Small tables with named rows and columns. After each table, cells are looked up by row and column.

Doga =
            Ziru    Soden    Pivop
Lopabat  -76.968  -73.846   67.176
Gov      -62.453  -11.374   60.165
Dato      39.328   53.898   68.851
Kir       40.515   80.276  -69.786

Lopabat, Pivop => 67.176
Dato, Ziru => 39.328
Dato, Pivop => 68.851
Lopabat, Soden => -73.846
Kir, Pivop => -69.786
Lopabat, Ziru => -76.968
Gov, Ziru => -62.453
Dato, Soden => 53.898
Gov, Soden => -11.374
Kir, Ziru => 40.515
Gov, Pivop => 60.165
Kir, Soden => 80.276
Which row has the largest Pivop? Dato

Tetipet =
fields: Gora, Vidabag
Zud: [29, 76]
Napale: [119, 103]
Nog: [113, 74]
Mup: [109, 75]
Zeri: [54, 115]
Gapav: [23, 105]
Bakun: [81, 91]
Nupasa: [129, 128]
Luvapi: [196, 99]
Bazuv: [59, 159]
Nafumu: [111, 58]

Vidabag of Nog = 74
Vidabag of Bakun = 91
Gora of Luvapi = 196
Vidabag of Zud = 76
Gora of Nafumu = 111
Gora of Mup = 109
Gora of Nupasa = 129
Vidabag of Mup = 75
Gora of Zeri = 54
Gora of Bakun = 81
Vidabag of Luvapi = 99
Gora of Bazuv = 59
Which row has the largest Vidabag? Bazuv

Pifever:
|  | Nura | Rapagov | Rukale | Bemop | Kitova | Lozute | Sopo | Bopaga | Vug | Fufen |
|---|---|---|---|---|---|---|---|---|---|---|
| Bonot | 165 | 161 | 102 | 226 | 151 | 66 | 47 | 163 | 100 | 87 |
| Madog | 156 | 137 | 117 | 188 | 168 | 91 | 88 | 124 | 123 | 87 |
| Det | 21 | 84 | 106 | 64 | 116 | 147 | 161 | 106 | 98 | 168 |
| Poba | 31 | 83 | 117 | 63 | 128 | 152 | 170 | 95 | 107 | 159 |
| Zev | 59 | 166 | 113 | 207 | 146 | 101 | 91 | 206 | 42 | 155 |
| Vid | 196 | 102 | 105 | 117 | 115 | 86 | 82 | 67 | 161 | 52 |
| Fir | 24 | 101 | 89 | 111 | 131 | 129 | 132 | 133 | 92 | 176 |

What is the Rukale of Zev in Pifever?
113
What is the Sopo of Madog in Pifever?
88
What is the Bemop of Det in Pifever?
64
What is the Kitova of Fir in Pifever?
131
What is the Kitova of Det in Pifever?
116
What is the Vug of Fir in Pifever?
92

Farez.tsv
	Dodug	Garof	Mam	Dutol	Raka	Gatug	Safo	Vap	Vemame	Sosemi
Melu	37.2	37.1	40.3	41.5	42.1	38.6	39.1	53.8	54.5	45.2
Zunud	37.8	58.6	35.6	41.0	45.5	56.9	31.7	45.0	31.9	33.4
Deso	42.0	33.9	59.3	22.3	58.8	40.8	51.9	27.1	44.3	60.2
Zat	43.0	57.6	44.6	40.4	77.9	37.3	57.3	55.3	57.7	58.2
Fatu	48.5	58.1	39.8	38.8	51.1	66.8	38.6	45.5	28.8	21.1
Rako	57.7	52.3	46.0	39.1	54.3	68.0	47.2	46.6	33.4	19.0
Fanal	42.8	45.7	53.8	54.4	35.0	38.8	57.1	50.4	46.4	42.2

Zat, Mam -> 44.6
Zat, Vemame -> 57.7
Zunud, Gatug -> 56.9
Melu, Dutol -> 41.5
Melu, Safo -> 39.1
Zunud, Raka -> 45.5
Melu, Mam -> 40.3
Melu, Vemame -> 54.5
Zat, Dutol -> 40.4
Melu, Garof -> 37.1
Zunud, Dodug -> 37.8
Fanal, Gatug -> 38.8
Melu, Raka -> 42.1
Row with the largest Gatug: Rako

Bamoba =
fields: Mibom, Bofol, Baf, Gepes, Tanud, Gemanes, Masi, Kinala
Vipa: [-741, 964, -557, 271, -826, 358, 313, 19]
Vav: [58, 249, -207, 792, -976, 304, 169, 339]
Pes: [627, 84, -130, 918, -478, 594, -332, 526]
Vato: [233, 674, -393, 538, -118, 766, -427, 349]
Sipekos: [-538, 963, -568, 308, -608, 477, 100, 68]
Nelo: [126, 361, -272, 716, -691, 466, -47, 357]

What is the Masi of Nelo in Bamoba? -47
What is the Mibom of Vipa in Bamoba? -741
What is the Gepes of Sipekos in Bamoba? 308
What is the Bofol of Vav in Bamoba? 249
What is the Mibom of Vav in Bamoba? 58
What is the Gemanes of Sipekos in Bamoba? 477
What is the Baf of Sipekos in Bamoba? -568
What is the Masi of Vato in Bamoba? -427
What is the Masi of Sipekos in Bamoba? 100
What is the Kinala of Nelo in Bamoba? 357
What is the Tanud of Sipekos in Bamoba? -608
What is the Mibom of Vato in Bamoba? 233
What is the Kinala of Vav in Bamoba? 339
What is the Mibom of Nelo in Bamoba? 126
What is the Masi of Pes in Bamoba? -332
What is the Gepes of Vato in Bamoba? 538

Table Derezab
|  | Toze | Lis | Ruz | Dob | Mosevi | Tekol | Lopaku |
|---|---|---|---|---|---|---|---|
| Guk | 39 | 127 | 130 | 210 | 209 | 121 | 161 |
| Buz | 227 | 91 | 65 | 224 | 55 | 158 | 170 |
| Lov | 62 | 173 | 103 | 76 | 187 | 100 | 151 |
| Guvupe | 100 | 125 | 34 | 126 | 121 | 120 | 146 |
| Fumabim | 165 | 115 | 43 | 61 | 231 | 38 | 50 |
| Rufopu | 173 | 71 | 84 | 59 | 58 | 108 | 142 |
| Lin | 137 | 38 | 23 | 58 | 102 | 149 | 185 |
| Famo | 220 | 114 | 235 | 97 | 174 | 203 | 99 |
| Veb | 32 | 56 | 132 | 195 | 83 | 237 | 66 |
| Fulit | 69 | 131 | 69 | 235 | 107 | 175 | 170 |

What is the Lopaku of Fulit in Derezab?
170
What is the Lis of Buz in Derezab?
91
What is the Ruz of Fumabim in Derezab?
43
What is the Dob of Rufopu in Derezab?
59
What is the Lopaku of Lov in Derezab?
151
What is the Mosevi of Fumabim in Derezab?
231
What is the Mosevi of Rufopu in Derezab?
58
What is the Toze of Rufopu in Derezab?
173
What is the Dob of Fulit in Derezab?
235
What is the Dob of Guk in Derezab?
210
What is the Toze of Guk in Derezab?
39
What is the Dob of Buz in Derezab?
224
What is the Tekol of Famo in Derezab?
203
What is the Toze of Fumabim in Derezab?
165
What is the Ruz of Buz in Derezab?
65
What is the Toze of Fulit in Derezab?
69
What is the Tekol of Fulit in Derezab?
175
What is the Dob of Fumabim in Derezab?
61
What is the Tekol of Veb in Derezab?
237

